(in the rows, 128 means zero)
Here are made-up elements, facts about them, and rows of numbers that follow some of those facts. Name the element behind each unnamed row.

Some facts about the elements:
Ξ: uses; ω: refers to
babo {Ξ=skugur}
bavok {Ξ=bridrik}
bibepom {Ξ=grurur}
bili {ω=kifidum}
bofim {Ξ=sizor}
brazam {Ξ=stobom, ω=tubri}
brekizun {Ξ=briskison, fupor, ω=tiri}
bresar {ω=viplol}
brilan {ω=nitifar}
dastas {Ξ=maklo, ω=flosa, kazok}
diran {Ξ=tili, ω=tili, skunam}
dokle {ω=sizigrik}
drepel {Ξ=droso}
drostu {Ξ=babo, ω=skugur}
feklus {Ξ=graplo, ω=plapum}
ferak {ω=mobrom, miken}
fleplen {ω=plapem}
flutrok {Ξ=keken}
fupor {Ξ=trorek, vuska}
gagrovek {Ξ=tabim, ω=zapler}
gede {ω=trisa, vukis}
gegritror {Ξ=brilan}
gema {Ξ=graflal}
gomides {Ξ=roskar}
goro {Ξ=briskison, gresum, ω=briskison}
graflal {ω=gema}
granam {ω=brilan}
gresum {Ξ=trorek, ω=tiri, vuska}
grifistin {Ξ=truzuga, ω=keken, nuskol}
griflu {Ξ=drebrugrem, ω=drebrugrem}
gunar {Ξ=nuzisten, ω=totrekol}
kadinas {Ξ=zoflus}
keken {ω=nuskol}
kifidum {ω=bili}
kigrulor {ω=mobrom}
kleze {ω=stipupel}
klutes {ω=raklar}
ladeflol {ω=nofu}
lazovol {ω=plapem}
linok {ω=miplu}
lise {Ξ=kluseba}
maklo {Ξ=dastas, ω=flosa}
miken {ω=trema, ferak}
mobrom {ω=nubo, kadinas}
nama {ω=trisa, gede}
nodek {Ξ=katetir}
nodris {ω=droso}
nubo {ω=zoflus}
nuskol {Ξ=grifistin, ω=keken}
nuzisten {Ξ=plukar, ω=totrekol}
pavum {Ξ=supil, ω=plolos}
plakipla {Ξ=plapum, ω=plapum}
planuk {Ξ=mobrom, ω=miken}
plapem {ω=lazovol}
plolos {Ξ=plukar, ω=skagum}
plotruk {ω=tubri}
plukar {ω=pavum}
pofi {Ξ=sotra}
raklar {ω=klutes}
rala {ω=kazok}
rekiri {ω=ladeflol}
retram {Ξ=stuvidro, ω=sobrogom}
roskar {ω=raklar}
ruplor {Ξ=gegritror, granam, pletrem}
segugrus {Ξ=trema, ω=mobrom}
skagum {Ξ=nuzisten}
skaren {Ξ=drepel, droso, ω=nodris}
skugur {ω=bofim, babo}
skunam {Ξ=diran}
stipupel {Ξ=brirun, ω=kleze}
stiskodron {ω=klaklal}
stobom {Ξ=plotruk}
stuvidro {ω=retram}
tabim {ω=gagrovek}
totrekol {ω=skagum, plukar}
trazi {Ξ=drepel, ω=nodris}
trema {ω=nubo}
trisa {Ξ=nama, ω=gede}
trorek {Ξ=briskison, vuska, ω=fupor}
truzuga {ω=grifistin, flutrok}
tutreskem {ω=lise, kluseba}
vukis {Ξ=nama, ω=trisa}
vuska {Ξ=trorek}
zapler {ω=nekla}
zoflus {ω=nubo}

Some elements and their rows:
vukis: [107 154 142 114 150 150 154 146 133 139 133 126 122 146 109 139  83 107
 127 117 103 154 119 120 145 128 147 123 132 161 143 138 157 142]
briskison: [106 142 131  90 176 153 177 180 133 157 154 139 103 169 121 150  93 107
 113  94 113 157 140 119 143 111 127 128 134 126 144 161 142 163]
rala: [110 121 132  97 178 123 149 172 138 167 137 139 109 147 118 156 105 110
 140 104 115 150 126 127 152 104 146 132 116 145 140 151 134 146]
plinim: [110 131 133 100 176 141 161 175 138 163 136 131 114 151 121 148 101 106
 129 106 110 157 136 126 151 115 138 127 113 130 140 142 136 146]
plotruk: [110 132 152 124 176 144 138 134 139 180 135 115 131 160 110 145  95 116
 158 112 105 150 129 119 155 100 152 115  99 138 131 146 141 130]
nekla: [106 135 137  89 181 141 166 179 135 156 149 135 113 149 130 143  88 104
 106  98 121 168 129 130 152 128 140 119 114 130 134 159 125 164]
gunar: [109 131 120 142 147 127 162 165 138 146 132 130  82 131 110 134 136 128
 145 103 136 177 106 127 150 133 123 137 152 168 151 130 141 130]
sizor: [110 131 133 100 176 141 161 174 137 163 136 130 115 150 120 148 100 107
 128 107 110 156 136 126 150 115 139 126 113 130 139 141 135 145]
skugur: [ 76 172 127  99 190 147 168 164 131 148 138 146 111 129  99 141 110  86
 139 112  83 152 107 104 127 124 152 102  77 135 143 149 128 144]
droso: [118 119 108  75 169 143 159 169 163 167 114 152 137 160 130 151 109  64
 163 115 100 198 159 129 136 153 115 121 124 118 154 149 150 168]
zona: [110 130 133 100 176 141 162 175 137 163 137 131 114 152 121 148 100 106
 130 106 110 156 136 126 150 115 139 127 112 130 140 141 136 145]
kigrulor: [118 123 136 107 176 142 161 179 137 167 132 137 112 151 115 160 100 109
 140 113 120 150 132 125 151 107 150 137 112 150 147 137 140 135]
vuska: [ 62 180 127  91 117 177 180 183 137 163 194 135  96 197 113 177  97 122
 126  72 126 160 163  78 112 102 112 139 179 123 139 193 180 136]
granam: [114 122 146 101 187 134 149 165 133 180 136 128 126 157 120 149 110 122
 140 103 137 156 133 133 156 105 152 137 110 134 135 150 145 137]
rekiri: [107 126 142 101 173 136 153 188 136 171 135 130 116 145 123 159  96 111
 135 105 127 162 129 125 152 107 149 132 105 145 140 144 131 130]
flosa: [108 133 128  92 182 139 165 170 137 158 142 135 112 151 124 141  99 105
 115  99 109 160 136 130 150 123 135 122 120 122 135 153 131 162]
plapem: [104 132 132  94 169 129 151 170 139 156 138 129 107 148 120 145  97 102
 135 105  93 153 129 121 153 107 131 119 112 133 142 144 132 150]
gresum: [ 73 162 130 100 124 154 159 176 138 166 170 135 101 175 108 181 102 123
 148  84 128 151 145  88 120  93 130 145 166 150 140 178 174 121]
brilan: [112 132 145 100 188 141 155 160 131 175 135 126 131 156 121 141 105 122
 125 103 135 159 136 135 153 114 150 131 114 122 128 149 144 145]
katetir: [110 131 134 101 176 140 161 174 137 163 135 130 115 150 120 148 100 107
 129 106 110 155 136 126 150 115 140 127 112 130 139 140 135 145]
retram: [ 97 143 112 111 156 142 158 165 140 161 115 123 124 132 116 146 117 111
 134  96 104 162 144 127 131 120 135 133 141 122 126 129 144 125]

Rows to name:
No name comes twice in this set of rows, the named rows included.
[103 151 137 107 162 161 169 171 132 149 136 125 127 143 124 140  87 110
 105 100 130 177 130 129 143 139 145 127 133 143 134 147 144 143]  gema
[ 91 156 122 103 143 143 162 159 146 137 147 127 114 136 119 140  91  95
 116 107  88 163 133 115 141 150 135 110 125 132 131 144 135 151]  bofim
[114 127 145 104 176 143 159 187 134 167 135 132 116 148 121 159  90 111
 131 109 130 159 127 127 152 108 153 135 106 152 145 142 136 134]  graflal
[ 99 148 147 130 153 145 131 119 138 168 131 112 140 147 106 140  97 121
 156 109 112 157 123 118 146 116 156 120 125 152 125 148 156 121]  brazam
[116 136 149 109 166 140 151 160 135 153 133 131 114 152 109 151  84 107
 141 124 101 140 119 118 154 107 150 126 109 161 150 134 148 142]  nama
[ 98 154 130 112 155 143 151 150 135 149 122 126 130 131 113 144  94 116
 122 105 114 158 125 126 136 130 151 126 141 146 123 141 148 136]  gegritror
[ 97 145 129 103 152 141 155 166 133 155 143 138 108 152 110 162  98 116
 137  94 123 154 124 115 135 105 142 140 154 162 143 164 157 138]  goro
[ 90 157 140 107 147 151 155 160 139 155 141 110 134 143 125 133  95 107
 120 103 112 177 141 121 144 142 137 116 117 122 126 139 145 131]  flutrok
[107 132 141  99 175 144 163 187 136 166 138 128 118 147 127 152  93 109
 122 103 125 166 134 127 151 117 144 128 106 133 137 144 130 139]  ladeflol
[105 135 115 101 177 148 171 179 141 167 123 124 118 146 123 142 115 104
 123  97  98 160 155 129 139 117 125 126 122  98 129 126 131 141]  sobrogom
[118 134 145 103 170 148 162 167 135 152 143 129 110 162 115 143  87 100
 133 119  99 151 128 120 158 115 138 123 107 147 156 137 145 151]  gede
[111 123 118 177 134 113 172 171 140 139 146 123  42 127 111 108 175 147
 154 100 160 205  85 129 168 153  91 135 158 175 166 115 130 128]  nuzisten
[ 70 177 124 110 161 139 152 149 133 141 131 142 117 116  95 146 110  95
 149 110  91 154 100 104 121 130 160 110 105 162 137 151 142 127]  drostu
[107 143 117 138 151 142 178 164 136 138 138 126  86 136 116 118 131 123
 119  98 131 187 115 131 148 153 113 128 157 144 145 129 138 146]  skagum

The same elements again, as new rows of numbers:
Known rows:
skagum: [118 136 106 157 154 145 124 147 132 169 169  95 146 156 136 135 124  54
 138 116 108 166 129 112 164 121 123 129 137 130 134  47 124 111 165 136
 116 167 162  89 160 145 187  77 102 110  86 162 185 151 160  83 101 102
  99]
goro: [173 106 154 125 106 167 105 105 154  83 137 151  74 147 133 106 112 134
 176 123 123  97  98  69 131 145  97 130 128 131 112 143  86 126 138 103
 137 197 126  56 120 165 171 154 147 158  77 118 127 187 135  62 115 109
 117]
pavum: [143 137 134 122 134 150 123 128 128 120 147  90 117 141 129 124 124 147
 145 140 119 148 148 108 140 126 109 132 128 132 123 109 111 122 102 126
 121 153 122 130 134 132 145 122 121 142 129 138 125 156 138 133 130 115
 119]
planuk: [121 147 138 120 140 140 106 131 130 113 136 104 119 137 130 112 136 132
 156 137 131 111 140 112 121 127 108 136 118 127 123 127 121 112  98 132
 127 136 120 123 123 121 154 137 140 137 134 145 110 150 131 125 118 119
 118]
ladeflol: [131 128 113 117 141 131 125 134 136 122 128 127 114 139 128 134 122 150
 134 144 131 126 125 109 147 113 119 128 129 121 122 113 111 144 125 113
 127 118 137 133 135 124 136 130 122 126 121 141 141 152 125 142 135 120
 117]
trorek: [176 102 145 132 111 154  97  65 146  64 102 188  64 146 133 135 105 123
 159 107 128  86 103  90 142 151 142 132 114 143 114 160  64 142 129  68
 142 162 144  53  76 166 121 146 137 137  75 122 152 144 127  59 124 109
 122]
vuska: [144 105 137 126 108 138 119  82 164 114 105 213  87 150 131 149 123 137
 156 117 118 108  93  79 147 134 140 119 142 126 114 139  86 196 154  76
 149 151 170  72  81 176 119 151 137 145  75 124 157 162 127  57 129 117
 112]
bresar: [ 99 144 135 118 151 116 112 109 129 109 130 134 113 125 143 127 124 114
 155 128 140 115 125 123 109 118 129 137 113 137 129 137 121 108 102 110
 137 107 129 118 100 125 120 129 128 127 125 146 127 112 122 112 116 123
 123]
kigrulor: [134 146 128 120 137 145 106 125 135 106 120 122 120 138 129 125 137 122
 145 133 136  97 146 119 116 127 126 139 120 125 126 135 120 120 114 124
 130 127 127 119 108 121 147 139 142 132 131 146 111 140 133 123 121 115
 118]
truzuga: [136 123 120 115 153 156 138 104 112  67 115  89 120 116 144 124 151 158
 121 149 151  23 191 150 165  75 180 106 127 112 133 164 104  84 132 113
 180 107 212  86 132 154 136 107 123 129 107 128  94 163 108 153 126 115
 128]
zoflus: [137 146 121 119 133 141 121 121 142 121 113 138 125 139 127 147 143 125
 133 132 132 108 157 126 115 123 146 135 130 121 130 132 119 152 127 118
 132 115 149 124  93 130 128 137 139 134 131 148 113 132 133 122 130 114
 118]
kadinas: [101 147 141 122 137 131 125 128 140 151 145 112 132 140 131 128 143 143
 153 143 115 154 137 103 133 116 112 125 137 125 124 101 128 154 101 131
 131 140 141 139 119 138 141 128 125 146 130 142 122 156 134 118 125 123
 112]
drostu: [142 160 145 100 137  79 115 162 165 132 144 139 109 129 121 124  95  99
 174 128 120 177 118  97  89 132  85 151 124 116 134 124 134 138 129 125
 114 132  93 131 168 112 154 178 144 132 158 160 118 140 144 135 126 137
 118]
kleze: [111 140 113 115 135 148 126 121 138 118 137 113 105 128 146 140 113 133
 141 144 143 151 127 112 103 100 128 130 112 138 135 106  95 144 102 109
 122 126 150 128  91 134 144 115 122 134 126 144 120 140 129 110 128 105
 121]
bili: [ 94 139 110 111 136 102 139 132 115 140 137 156 120 139 137 133 112 154
 141 118 117 128 115 117 143 123  99 128 141 131 122 132 125  92 155  99
 124 113  96 137 145 125  88 134 126 122 128 133 156 147 138 134 131 130
 116]
drebrugrem: [137 137 113 111 130 128 150 129 143 141 132 146 130 138 130 156 135 136
 129 132 124 135 152 121 121 117 137 129 153 119 130 124 131 153 163 114
 133 119 145 129 118 140 109 133 127 141 124 140 128 135 138 126 137 120
 118]
griflu: [133 138 130 113 139 132 126 142 127 117 150 110 117 134 133 112 124 138
 153 134 129 116 138 112 122 126  97 136 132 125 124 132 129  91 132 128
 126 139 106 121 150 123 143 138 136 139 127 138 116 153 134 133 122 122
 120]
keken: [169 120 122 114 151 128 135 119 151 104 129 126 112 126 130 148 131 119
 131 148 143 117 150 121 122 113 156 134 135 117 129 130 126 159 133 119
 142 107 167 113 121 132 133 126 118 136 109 146 123 112 115 136 132 120
 126]
tabim: [139 141 106 113 133 146 122 125 133  99 119 129 105 131 137 143 119 127
 131 132 148 109 146 128 101 116 140 138 113 131 134 135 100 126 125 106
 122 112 138 119  94 123 129 130 137 126 130 146 114 130 131 125 131 105
 124]
sizor: [148 137 116 116 136 134 131 121 137 115 121 134 119 137 128 148 131 131
 129 132 132 117 154 125 125 122 143 134 133 124 128 132 117 142 136 112
 130 115 143 124 112 131 118 131 129 132 125 144 126 129 132 131 135 116
 121]
defler: [135 136 124 118 139 134 126 124 135 122 134 124 120 137 130 135 128 134
 140 137 127 128 140 115 132 121 125 132 133 127 125 122 122 131 125 118
 130 128 132 126 124 130 130 129 125 135 123 141 129 138 132 128 129 119
 119]

Which element is each row?
No name comes twice in this set of rows, the named rows included.
[130 136 105 156 155 150 115 149 127 148 163  93 139 154 135 127 120  52
 139 114 116 144 131 116 157 127 122 134 127 131 134  60 120  93 162 136
 115 164 149  82 160 137 192  83 110 107  88 162 177 149 158  88  99 100
 102]  plolos
[157 105 141 127 112 146  99  89 152  80 105 195  74 147 131 125 115 127
 164 113 130  73  91  83 139 145 124 129 122 129 112 158  80 147 142  81
 144 156 142  59  94 158 139 159 150 138  78 124 145 164 124  66 120 114
 117]  gresum
[137 105 157 129 117 143  94  95 148  92 126 172  74 146 134 103 112 138
 182 120 122  92  75  68 148 143  96 126 120 133 107 144  84 132 119  91
 142 173 127  63 116 158 155 155 143 144  79 121 147 180 123  62 113 121
 114]  brekizun
[103 141 127 117 138 137 125 131 132 131 150 104 112 132 142 124 118 144
 152 142 130 154 124 106 119 109 106 129 120 135 128 105 109 126  99 119
 122 136 131 133 118 132 143 120 123 137 130 140 123 154 131 119 126 116
 118]  gagrovek
[162 135  79 155 149 155 122 138 134 134 128 128 140 156 130 163 125  32
 111 102 129 112 156 139 143 129 170 139 130 125 143  81 114 116 202 119
 118 135 175  72 126 137 169  87 119  95  85 170 176 121 160  89 108  90
 105]  plukar
[123 136 126 119 138 129 136 122 140 140 137 128 126 138 131 143 131 140
 138 140 119 151 138 111 138 116 126 127 143 126 125 109 126 151 127 117
 132 130 143 133 120 139 123 124 117 140 122 140 136 141 134 122 133 122
 116]  tiri
[ 99 140 124 116 138 143 125 128 135 124 154  95 104 127 148 127 112 142
 152 147 139 164 120 105 108 100 110 128 110 140 132  98  97 136  86 116
 120 136 142 132 106 134 152 112 119 137 130 142 119 150 128 112 126 109
 120]  stipupel
[140 104 156 134 112 143 115  67 152 108 127 180  80 148 136 138 110 140
 167 118 108 143  91  73 158 139 127 120 133 143 111 125  75 173 117  76
 144 176 155  73  87 182 119 134 119 150  73 119 166 159 130  52 127 117
 115]  fupor
[142 127 111 116 143 135 116 137 131 105 124 123 107 138 128 126 119 144
 135 142 137 103 126 113 141 118 117 133 120 121 122 126 108 122 123 113
 125 117 127 125 139 115 143 133 130 122 123 142 134 149 123 145 131 118
 119]  rekiri
[121 127 114 117 140 126 134 133 141 142 133 130 120 140 129 142 126 155
 133 148 123 147 123 105 153 107 121 123 139 120 122 101 116 165 126 112
 129 120 148 141 133 132 129 124 115 131 120 140 147 155 126 137 139 123
 114]  nofu
[116 141 117 116 134 140 126 124 136 124 135 121 112 133 140 138 119 135
 141 138 136 140 130 114 114 109 124 131 122 133 131 113 108 135 116 112
 124 127 139 129 103 132 135 122 126 134 127 142 124 142 133 116 129 111
 119]  zapler
[111 124 130 117 155 150 145 106 114  91 134  78 127 117 146 119 152 170
 130 156 139  55 179 136 177  68 165  98 135 113 130 144 110  95 119 120
 181 120 215  96 143 162 140  99 113 137 106 124 101 178 109 149 125 121
 124]  grifistin
[136 160 139  99 132  72 136 154 178 164 140 162 122 132 119 154 103 104
 160 130 110 209 124  97  93 122 106 142 144 111 137 108 139 191 146 117
 119 123 125 142 151 129 131 171 133 137 155 160 128 134 148 127 138 138
 114]  babo
[139 136 104 157 157 155 105 151 122 130 158  87 133 154 135 118 117  43
 141 110 123 121 133 121 152 132 119 139 118 131 134  70 118  69 162 137
 112 164 139  73 164 128 200  86 117 101  89 164 172 146 157  92  94  97
 104]  gunar

Now the same elements, written a new way:
Known rows:
bavok: [130 127 117 113 164 123 127 138 130 142 121 122 114 133 150 118 129 127
 146 109 118 110 111 141 134 125  91]
goro: [125 117 119 122 144 127 134 117 123 138 136 129 123 141 155 126 129 132
 143 121 124 118 110 136 134 128 109]
gema: [127 121 137 139 163 107 144 126 112 142 131 134 104 137 146 126 122 123
 135 149 121 101 115 122 123 123  94]
bibepom: [130 145 112 138 138 113 137 138 104 157 118 129 110 144 161 132 125 128
 140 120 122 129 115 127 138 114 118]
gunar: [124 120 119 119 139 123 131 104 115 136 129 133 129 136 148 117 127 139
 144 120 116 126 110 133 148 127 142]
gomides: [132 124 113 131 132 127 135 116 119 150 118 123 124 148 139 139 127 134
 165 149 129 132 126 125 169 123 216]
babo: [124 150 137 127 174 110 126 126 134 126 114 126 120 109 128 133 123 120
 145 124 120 126 119 118 135 125 198]
brazam: [123 116 120 110 119 132 125 127 109 132 120 115 118 147 154 111 131 130
 147 118 115 123 119 140 122 128  99]
lazovol: [122 133 126 134 142 128 132 121 130 120 129 122 124 132 139 128 128 119
 139 122 131 124 117 130 128 127 124]
tutreskem: [128 127 127 128 126 122 127 121 124 129 129 125 130 127 127 139 128 131
 133 124 122 124 113 145 131 125 119]
tili: [130 135 141 116  96 124 117 136 148 114 129 112 110 102 124 123 124 111
 103  91 126 123 113 132 120 129 129]
fleplen: [119 127 125 131 144 131 131 121 128 120 128 124 128 136 143 131 132 122
 140 125 132 126 117 132 124 127 117]
pletrem: [128 137 133 137 111 129 125 127 139 116 129 125 126 120 118 138 128 119
 120 122 140 129 119 130 122 128 136]
klaklal: [127 138 129 135 138 123 129 120 136 119 128 121 119 126 128 125 123 120
 135 134 125 118 120 137 138 126 134]
sobrogom: [131 135 124 127 108 125 124 122 132 129 125 129 117 121 130 124 122 121
 137 131 126 113 119 136 127 129 171]
trema: [123 140 132 157  75 128 125  98 123 114 133 134 129 131 107 118 127 136
 109 104 137 140 115 124 138 133 153]
nazek: [127 128 127 132 128 126 128 123 132 127 128 125 122 129 130 127 127 125
 135 123 128 121 116 133 129 127 143]
nama: [127 127 132 133 139 131 131 131 135 115 131 112 129 135 121 153 133 124
 130 127 138 135 117 136 126 126  79]
gede: [127 131 128 131 150 126 130 120 129 118 132 115 122 137 127 131 127 130
 134 123 126 128 116 136 138 127  86]
klutes: [125 127 129 125 112 127 127 122 130 127 129 126 122 122 143 130 127 119
 136 121 128 122 115 133 130 129 170]
zapler: [122 128 128 136 136 128 132 122 137 130 126 129 125 126 139 123 129 120
 130 123 132 117 116 126 138 127 135]

Rows to name:
No name comes twice in this set of rows, the named rows included.
[119 124 124 139 111 126 126  89 104 133 132 143 129 145 133 103 128 149
 134 103 120 129 111 129 153 131 136]  segugrus
[129 122 129 102 128 118 122 129 134 131 130 117 104 114 149  99 124 128
 130  92 105 111 108 133 137 128 116]  skunam
[124 124 134 103 115 125 121 132 129 126 127 119 117 115 141 120 130 123
 120  88 119 124 107 134 117 129 105]  diran
[125 136 133 133 122 129 124 138 129 122 107 119 130 129 113 141 135 123
 135 122 138 138 128 128 119 127 131]  truzuga
[127 130 127 123 112 124 122 123 125 126 131 125 124 119 130 136 124 121
 138 131 117 123 113 148 130 128 158]  nodris

